Below is a small trained network, with its code and all its weights. Each question gives an input and a class and asks what happens when units are switched off, that is, made to give their printed mean instead of their output.

import numpy as np


def w(rows, s, z=0):
    codes = np.array(rows[::2]) - 128.0
    scale = np.full(codes.shape[1], s)
    scale[-1] = z or s
    return codes * scale


def norm(h):
    return h / np.sqrt((h * h).mean(-1, keepdims=True) + 1e-5)


def f(y):
    return np.maximum(y, 0)


def log_softmax(a):
    a = a - a.max(-1, keepdims=True)
    return a - np.log(np.exp(a).sum(-1, keepdims=True))


def net(x, mask):
    res = np.array(x, float).reshape(1, 8) / 4 @ E
    u = 0
    for l in range(3):
        y = f(norm(res) @ A[l][:, :-1].T + A[l][:, -1])
        res = res + np.where(mask[u : u + 8], y, B[l][:, -1]) @ B[l][:, :-1]
        u += 8
    return log_softmax(norm(res)[-1] @ U[:, :-1].T + U[:, -1])


A, B = {}, {}
E = w([
[3,127,161,188],'x0',
[142,233,174,99],'x1',
[23,146,76,29],'x2',
[196,192,202,158],'x3',
[19,168,90,199],'x4',
[91,114,58,159],'x5',
[216,160,37,156],'x6',
[140,3,156,131],'x7',
],0.0052)
A[0] = w([
[40,217,48,82,95],'L0N1',
[138,97,63,217,32],'L0N2',
[223,97,42,128,3],'L0N3',
[91,17,95,50,55],'L0N4',
[87,51,95,125,152],'L0N5',
[196,168,189,56,97],'L0N6',
[170,115,191,81,55],'L0N7',
[152,140,91,1,102],'L0N8',
],0.0082,0.0018)
B[0] = w([
[3,163,40,103,254],'L0N1',
[189,144,120,127,187],'L0N2',
[155,134,62,173,216],'L0N3',
[100,115,207,117,238],'L0N4',
[157,162,187,45,226],'L0N5',
[124,174,30,102,212],'L0N6',
[171,226,222,50,178],'L0N7',
[71,171,155,178,211],'L0N8',
],0.007,0.0045)
A[1] = w([
[51,40,59,138,40],'L1N1',
[128,197,144,94,105],'L1N2',
[174,191,72,54,44],'L1N3',
[58,167,244,200,127],'L1N4',
[66,136,193,150,87],'L1N5',
[100,42,148,91,100],'L1N6',
[68,2,78,108,252],'L1N7',
[149,116,167,58,239],'L1N8',
],0.008,0.002)
B[1] = w([
[94,163,138,119,212],'L1N1',
[128,99,154,181,200],'L1N2',
[230,106,184,105,224],'L1N3',
[148,22,69,163,236],'L1N4',
[188,123,102,172,206],'L1N5',
[73,139,254,130,193],'L1N6',
[156,215,193,85,255],'L1N7',
[56,202,157,245,218],'L1N8',
],0.0074,0.004)
A[2] = w([
[174,184,132,134,98],'L2N1',
[85,124,109,118,91],'L2N2',
[174,103,207,171,151],'L2N3',
[161,172,39,115,154],'L2N4',
[103,145,113,250,251],'L2N5',
[2,56,155,85,62],'L2N6',
[135,147,88,154,39],'L2N7',
[107,124,128,251,56],'L2N8',
],0.0098,0.0024)
B[2] = w([
[167,117,117,157,203],'L2N1',
[150,169,93,131,169],'L2N2',
[69,149,119,130,241],'L2N3',
[116,61,108,174,227],'L2N4',
[137,67,92,2,239],'L2N5',
[171,134,118,187,254],'L2N6',
[183,78,178,161,150],'L2N7',
[132,65,187,42,188],'L2N8',
],0.0093,0.0051)
U = w([
[232,92,34,160,65],'0',
[46,201,2,115,192],'1',
[210,220,155,150,2],'2',
[88,140,217,144,118],'3',
[133,52,138,85,212],'4',
],0.014,0.0016)

Each question gives the input, the list of numbers given to net, and the class t.
The units are the neurons (one row each of A and B). Each row of codes is followed by its name. A weight is (code - 128) times the scale printed after its matrix; where a second scale follows, it is the last column's (A, B and U).
mask holds one flag per neuron, layer by layer. A switched-off neuron (its flag False) gives its mean, the last column of its row in B, instead of its output. The means were averaged over made-up inputs and are rounded, as every weight is.
A unit's drop is (log p(t) with every unit on - log p(t) with that unit switched off) / (log p(t) with every unit on - log p(t) with every unit switched off).
The circuit of an input: a set's keep is (log p(t) with only the set's units on - log p(t) with every unit switched off) / (log p(t) with every unit on - log p(t) with every unit switched off). Starting from the 12 units with the biggest drops (on a tie, the unit counted first), units are removed one at a time, each time the one whose removal leaves the highest keep (on an exact tie, the one counted first), for as long as the keep stays at least 0.8.
units of the circuit, in order: the units of the circuit, biggest drop first
most important unit: the unit with the biggest drop
k most important neurons: the k neurons with the biggest drops, biggest first
top k neurons in layer l: the k neurons of layer l with the biggest drops, biggest first
drop of u: that unit's drop, to one decimal
input [6,-3,-7,1,6,-1,2,1], class 4: most important unit => L2N8
input [-2,3,-7,-1,8,3,0,-2], class 4: units of the circuit, in order => L2N8, L2N5
input [-8,6,1,-3,-5,6,-3,-4], class 0: units of the circuit, in order => L2N4, L1N7
input [-3,6,1,-1,-4,5,-6,-3], class 1: top 3 neurons in layer 0 => L0N1, L0N8, L0N5
input [3,6,-2,7,3,-1,8,-4], class 0: top 2 neurons in layer 2 => L2N5, L2N4
input [8,-5,-4,-2,0,2,1,8], class 3: 2 most important neurons => L1N7, L1N6
input [-5,3,5,1,-1,-1,-1,-1], class 1: top 2 neurons in layer 1 => L1N7, L1N6
input [-1,7,-1,0,2,-2,-8,1], class 4: 3 most important neurons => L1N4, L2N5, L0N5
input [-6,-4,-1,-7,-2,0,-6,-6], class 3: 2 most important neurons => L1N6, L0N4
input [-6,-2,-7,-8,-5,-8,1,7], class 3: top 2 neurons in layer 0 => L0N4, L0N2
input [3,-6,-5,6,0,0,3,0], class 4: top 3 neurons in layer 2 => L2N8, L2N5, L2N6
input [6,-7,-7,-4,-6,8,-6,2], class 3: top 2 neurons in layer 1 => L1N7, L1N6
input [-6,1,-2,-3,8,-8,-7,-6], class 1: drop of L0N1 => 1.6
input [8,1,7,-4,-8,6,5,4], class 3: most important unit => L0N4
input [0,-2,6,-1,-6,3,-3,7], class 3: drop of L2N5 => 0.0
input [5,-8,4,-5,-5,-2,-3,-5], class 3: drop of L0N4 => 0.2
input [1,-7,-5,3,5,8,-5,-6], class 4: drop of L2N8 => 0.1
